Below are the code and all the weights of a small trained network. Each question names an input and a target symbol and asks about switching units off, where a switched-off unit gives its printed mean instead of its output.

import numpy as np


def w(rows, s, z=0):
    codes = np.array(rows[::2]) - 128.0
    scale = np.full(codes.shape[1], s)
    scale[-1] = z or s
    return codes * scale


def norm(h):
    return h / np.sqrt((h * h).mean(-1, keepdims=True) + 1e-5)


def f(y):
    return y / 2 * (1 + np.tanh(0.7978845608 * (y + 0.044715 * y**3)))


def softmax(a):
    e = np.exp(a - a.max(-1, keepdims=True))
    return e / e.sum(-1, keepdims=True)


def log_softmax(a):
    a = a - a.max(-1, keepdims=True)
    return a - np.log(np.exp(a).sum(-1, keepdims=True))


def net(x, mask):
    ids = ['ΓΔΠαβξτψω'.index(c) for c in x.split()]
    T = len(ids)
    res = E[ids] + P[:T]
    r = norm(res)
    for j in range(3):
        rows = slice(4 * j, 4 * j + 4)
        q, k, v = (r @ M[0][rows].T for M in (Q, K, V))
        z = softmax(np.where(np.tri(T) > 0, q @ k.T / 4**0.5, -1e9)) @ v
        o = O[0][rows]
        res = res + np.where(mask[j], z, o[:, -1]) @ o[:, :-1]
    y = f(norm(res) @ A[0][:, :-1].T + A[0][:, -1])
    res = res + np.where(mask[3:11], y, B[0][:, -1]) @ B[0][:, :-1]
    return log_softmax(norm(res)[-1] @ U[:, :-1].T + U[:, -1])


Q, K, V, O, A, B = {}, {}, {}, {}, {}, {}
E = w([
[88,5,79,52],'Γ',
[135,103,116,162],'Δ',
[176,199,133,186],'Π',
[141,120,128,52],'α',
[136,148,192,42],'β',
[72,201,69,142],'ξ',
[111,107,39,197],'τ',
[76,119,145,106],'ψ',
[134,93,167,129],'ω',
],0.026)
P = w([
[103,254,136,24],'0',
[104,63,70,207],'1',
[118,233,152,20],'2',
[118,36,97,177],'3',
[122,220,156,30],'4',
[144,2,109,156],'5',
],0.0079)
Q[0] = w([
[168,153,173,136],'h0',
[90,33,64,62],'h0',
[156,44,212,130],'h0',
[144,208,30,174],'h0',
[163,182,102,103],'h1',
[194,153,120,252],'h1',
[100,71,175,93],'h1',
[155,44,113,193],'h1',
[192,44,111,72],'h2',
[188,46,52,33],'h2',
[251,187,86,182],'h2',
[48,118,137,174],'h2',
],0.013)
K[0] = w([
[166,63,206,188],'h0',
[75,117,56,28],'h0',
[126,130,204,23],'h0',
[129,163,55,246],'h0',
[142,180,100,86],'h1',
[127,160,80,243],'h1',
[64,45,132,105],'h1',
[157,31,137,197],'h1',
[246,110,136,40],'h2',
[223,90,106,21],'h2',
[206,120,100,239],'h2',
[16,193,77,81],'h2',
],0.012)
V[0] = w([
[160,96,230,22],'h0',
[146,157,60,114],'h0',
[130,124,196,169],'h0',
[100,170,144,85],'h0',
[65,97,120,77],'h1',
[128,92,75,91],'h1',
[80,147,114,111],'h1',
[82,91,153,179],'h1',
[142,86,75,126],'h2',
[254,41,112,177],'h2',
[80,177,148,180],'h2',
[180,125,204,172],'h2',
],0.0082)
O[0] = w([
[126,110,98,58,255],'h0',
[46,127,171,178,124],'h0',
[219,149,58,160,108],'h0',
[108,171,105,86,187],'h0',
[195,139,54,65,176],'h1',
[125,178,78,159,147],'h1',
[150,83,29,77,145],'h1',
[90,99,236,29,100],'h1',
[72,107,189,82,106],'h2',
[4,181,28,113,40],'h2',
[100,17,143,60,96],'h2',
[122,119,91,192,96],'h2',
],0.0044,0.0079)
A[0] = w([
[116,155,69,182,110],'n0',
[58,154,89,173,157],'n1',
[85,82,75,157,8],'n2',
[56,7,101,171,119],'n3',
[158,86,91,176,145],'n4',
[97,111,149,84,193],'n5',
[142,144,147,118,3],'n6',
[104,130,123,59,159],'n7',
],0.015,0.0054)
B[0] = w([
[185,72,217,86,153],'n0',
[55,72,99,160,163],'n1',
[246,178,214,136,141],'n2',
[173,163,136,2,208],'n3',
[175,210,196,198,144],'n4',
[121,71,126,193,227],'n5',
[214,73,170,112,117],'n6',
[117,132,103,231,254],'n7',
],0.0095,0.0091)
U = w([
[154,159,61,19,96],'Γ',
[144,214,173,1,134],'Δ',
[115,95,186,228,154],'Π',
[80,164,82,141,253],'α',
[235,97,96,143,85],'β',
[41,118,228,105,124],'ξ',
[160,185,191,153,197],'τ',
[65,77,106,30,82],'ψ',
[132,102,232,75,79],'ω',
],0.013,0.0053)

Each question gives the input, a string of symbols that net reads in full, and the target symbol t.
The units are the heads (4 rows each of Q, K, V and O) and the neurons (one row each of A and B). Each row of codes is followed by its name. A weight is (code - 128) times the scale printed after its matrix; where a second scale follows, it is the last column's (O, A, B and U).
mask holds one flag per unit, heads first, then neurons. A switched-off unit (its flag False) gives its mean, the last column of its rows in O or B, instead of its output. The means were averaged over made-up inputs and are rounded, as every weight is.
A unit's drop is (log p(t) with every unit on - log p(t) with that unit switched off) / (log p(t) with every unit on - log p(t) with every unit switched off).
The circuit of an input: a set's keep is (log p(t) with only the set's units on - log p(t) with every unit switched off) / (log p(t) with every unit on - log p(t) with every unit switched off). Starting from all 11 units, units are removed one at a time, each time the one whose removal leaves the highest keep (on an exact tie, the one counted first), for as long as the keep stays at least 0.8.
circuit, biggest first: the units of the circuit, biggest drop first
unit that matters most: the unit with the biggest drop
top k neurons: the k neurons with the biggest drops, biggest first
heads that matter: for each layer, one digit per head in row order, 1 if its drop is at least 0.15 and else 0, layers parted by /
drop when u is switched off: that unit's drop, to one decimal
input τ β β ω ψ α, target α: heads that matter	001
input τ β Δ, target ξ: circuit, biggest first	[h0 h2 n7]
input β β β ω ω, target β: circuit, biggest first	[h0 n3 h2 n4]
input ω Γ ω ψ, target ψ: circuit, biggest first	[h1 n3 n5]
input Δ Γ α ψ τ, target ω: top 3 neurons	[n0 n3 n7]
input β β Δ τ τ, target ω: heads that matter	001
input β β ψ τ, target τ: top 4 neurons	[n4 n3 n2 n5]
input Γ ψ ω ξ, target ξ: top 3 neurons	[n1 n0 n7]
input Π ω β Γ ψ ξ, target ξ: unit that matters most	n1
input τ β β Γ α ω, target ω: heads that matter	010
input ψ α ω, target β: drop when n3 is switched off	0.5
input β ξ ω Π Δ, target ξ: drop when h2 is switched off	0.4
input Π Δ Δ β, target β: drop when n1 is switched off	0.1
input ω τ α ψ, target ψ: drop when n7 is switched off	0.0
input ψ ψ ψ ω, target ω: unit that matters most	n7
